Below is a small trained network, with its code and all its weights. Each question gives an input and a target symbol and asks what happens when units are switched off, that is, made to give their printed mean instead of their output.

import numpy as np


def w(rows, s, z=0):
    codes = np.array(rows[::2]) - 128.0
    scale = np.full(codes.shape[1], s)
    scale[-1] = z or s
    return codes * scale


def norm(h):
    return h / np.sqrt((h * h).mean(-1, keepdims=True) + 1e-5)


def f(y):
    return y / 2 * (1 + np.tanh(0.7978845608 * (y + 0.044715 * y**3)))


def softmax(a):
    e = np.exp(a - a.max(-1, keepdims=True))
    return e / e.sum(-1, keepdims=True)


def log_softmax(a):
    a = a - a.max(-1, keepdims=True)
    return a - np.log(np.exp(a).sum(-1, keepdims=True))


def net(x, mask):
    ids = ['αβγδεζηθλξπσφψω'.index(c) for c in x.split()]
    T = len(ids)
    res = E[ids] + P[:T]
    r = norm(res)
    for j in range(3):
        rows = slice(3 * j, 3 * j + 3)
        q, k, v = (r @ M[0][rows].T for M in (Q, K, V))
        z = softmax(np.where(np.tri(T) > 0, q @ k.T / 3**0.5, -1e9)) @ v
        o = O[0][rows]
        res = res + np.where(mask[j], z, o[:, -1]) @ o[:, :-1]
    y = f(norm(res) @ A[0][:, :-1].T + A[0][:, -1])
    res = res + np.where(mask[3:11], y, B[0][:, -1]) @ B[0][:, :-1]
    return log_softmax(norm(res)[-1] @ U[:, :-1].T + U[:, -1])


Q, K, V, O, A, B = {}, {}, {}, {}, {}, {}
E = w([
[246,127,169,30],'α',
[136,101,119,107],'β',
[160,131,142,129],'γ',
[150,155,101,199],'δ',
[135,75,98,155],'ε',
[128,113,70,155],'ζ',
[121,64,99,153],'η',
[95,50,115,172],'θ',
[180,149,221,103],'λ',
[94,70,183,120],'ξ',
[170,152,206,190],'π',
[163,137,104,122],'σ',
[94,85,128,152],'φ',
[108,89,236,148],'ψ',
[135,54,107,156],'ω',
],0.012)
P = w([
[65,254,164,134],'0',
[146,15,117,199],'1',
[130,120,111,99],'2',
[204,42,145,182],'3',
[125,119,112,98],'4',
[226,47,156,178],'5',
[121,121,113,101],'6',
[192,31,158,211],'7',
[118,120,115,103],'8',
[252,43,166,192],'9',
[114,121,115,106],'10',
[225,37,160,203],'11',
[115,124,117,106],'12',
],0.0099)
Q[0] = w([
[129,194,208,246],'H0',
[169,125,41,157],'H0',
[37,180,49,37],'H0',
[78,153,244,123],'H1',
[169,7,147,152],'H1',
[65,79,86,39],'H1',
[58,117,126,12],'H2',
[127,45,153,247],'H2',
[131,103,215,139],'H2',
],0.017)
K[0] = w([
[52,228,65,63],'H0',
[163,182,109,207],'H0',
[188,6,63,140],'H0',
[129,91,220,138],'H1',
[33,172,133,73],'H1',
[97,31,91,77],'H1',
[124,48,129,36],'H2',
[46,137,198,201],'H2',
[117,159,205,126],'H2',
],0.019)
V[0] = w([
[151,46,55,130],'H0',
[53,83,156,9],'H0',
[142,45,218,158],'H0',
[250,145,113,202],'H1',
[113,167,31,52],'H1',
[103,126,64,223],'H1',
[166,166,86,190],'H2',
[99,75,131,168],'H2',
[101,119,181,168],'H2',
],0.022)
O[0] = w([
[30,135,68,137,11],'H0',
[112,237,176,21,57],'H0',
[82,195,175,224,181],'H0',
[190,5,162,195,23],'H1',
[40,109,113,31,102],'H1',
[189,82,14,131,157],'H1',
[117,73,88,173,119],'H2',
[120,192,91,162,136],'H2',
[176,154,138,165,202],'H2',
],0.017,0.012)
A[0] = w([
[152,221,118,113,83],'N0',
[185,129,52,172,164],'N1',
[187,119,190,113,175],'N2',
[172,171,109,174,219],'N3',
[140,125,74,128,170],'N4',
[103,95,64,70,141],'N5',
[51,155,144,251,252],'N6',
[126,110,200,100,42],'N7',
],0.025,0.0039)
B[0] = w([
[193,75,39,152,195],'N0',
[61,216,159,192,220],'N1',
[48,117,101,122,219],'N2',
[137,65,185,54,214],'N3',
[66,106,131,117,163],'N4',
[58,185,128,138,151],'N5',
[254,62,139,21,253],'N6',
[24,137,164,159,150],'N7',
],0.024,0.016)
U = w([
[58,135,195,112,120],'α',
[78,144,141,7,119],'β',
[90,31,193,118,2],'γ',
[154,37,87,190,117],'δ',
[74,131,84,169,176],'ε',
[67,83,47,108,177],'ζ',
[69,187,93,122,183],'η',
[170,185,64,187,91],'θ',
[103,103,223,115,169],'λ',
[160,217,162,75,110],'ξ',
[171,82,191,189,115],'π',
[72,35,124,77,97],'σ',
[179,129,42,83,131],'φ',
[191,153,208,126,118],'ψ',
[111,175,158,200,189],'ω',
],0.016,0.0044)

Each question gives the input, a string of symbols that net reads in full, and the target symbol t.
The units are the heads (3 rows each of Q, K, V and O) and the neurons (one row each of A and B). Each row of codes is followed by its name. A weight is (code - 128) times the scale printed after its matrix; where a second scale follows, it is the last column's (O, A, B and U).
mask holds one flag per unit, heads first, then neurons. A switched-off unit (its flag False) gives its mean, the last column of its rows in O or B, instead of its output. The means were averaged over made-up inputs and are rounded, as every weight is.
A unit's drop is (log p(t) with every unit on - log p(t) with that unit switched off) / (log p(t) with every unit on - log p(t) with every unit switched off).
The circuit of an input: a set's keep is (log p(t) with only the set's units on - log p(t) with every unit switched off) / (log p(t) with every unit on - log p(t) with every unit switched off). Starting from all 11 units, units are removed one at a time, each time the one whose removal leaves the highest keep (on an exact tie, the one counted first), for as long as the keep stays at least 0.8.
units of the circuit, in order: the units of the circuit, biggest drop first
k most important neurons: the k neurons with the biggest drops, biggest first
which heads matter: for each layer, one digit per head in row order, 1 if its drop is at least 0.15 and else 0, layers parted by /
input θ θ β ε φ ζ ξ δ ζ ψ, target θ: most important neuron => N0
input ε φ ω β δ σ, target ε: units of the circuit, in order => N6, H1
input γ φ δ φ ε α π β φ φ λ λ, target γ: units of the circuit, in order => N2, H1
input η π θ θ φ θ ψ γ, target η: units of the circuit, in order => N1, H1
input ψ δ β φ γ ω θ ζ ζ ξ ζ, target ζ: units of the circuit, in order => H1, H0
input θ φ α φ ξ ψ ξ φ λ ε δ λ, target θ: units of the circuit, in order => H1, N6
input ζ θ θ θ α γ δ β ω θ γ φ, target ζ: 3 most important neurons => N6, N5, N3
input ω β ω σ δ β, target ω: units of the circuit, in order => N1, N6
input α ξ π γ ψ ψ φ ζ ε φ, target α: which heads matter => 110
input φ β β λ β π φ α δ σ π δ, target φ: which heads matter => 110
input α φ π λ γ ε π θ δ, target δ: which heads matter => 010
input φ β η α ε π λ π φ, target φ: 2 most important neurons => N6, N0
input φ φ θ θ φ β, target φ: units of the circuit, in order => N0, H1
input ψ ω η ξ ω ε θ α α θ, target ψ: units of the circuit, in order => H0
input θ φ ψ ω φ ω ψ θ λ β, target θ: which heads matter => 010
input λ β δ δ λ α, target λ: which heads matter => 010
input φ ξ φ ω ε ε φ ξ, target φ: units of the circuit, in order => H1, N0
input γ δ β φ π σ θ φ, target γ: 3 most important neurons => N2, N6, N0
input θ β ω ζ ε φ θ ξ ω ω, target θ: units of the circuit, in order => H1, N1
input ω φ φ θ ε ω β φ σ ε ξ σ, target ω: 2 most important neurons => N1, N6
input φ ε δ θ σ α δ φ β γ ω θ, target φ: units of the circuit, in order => H1
input ω ε φ ξ φ ψ, target ω: units of the circuit, in order => N1, H1
input σ δ ε η δ π η ω, target σ: which heads matter => 100
input φ λ β, target β: 3 most important neurons => N6, N1, N3
input θ ψ γ γ σ, target σ: which heads matter => 111
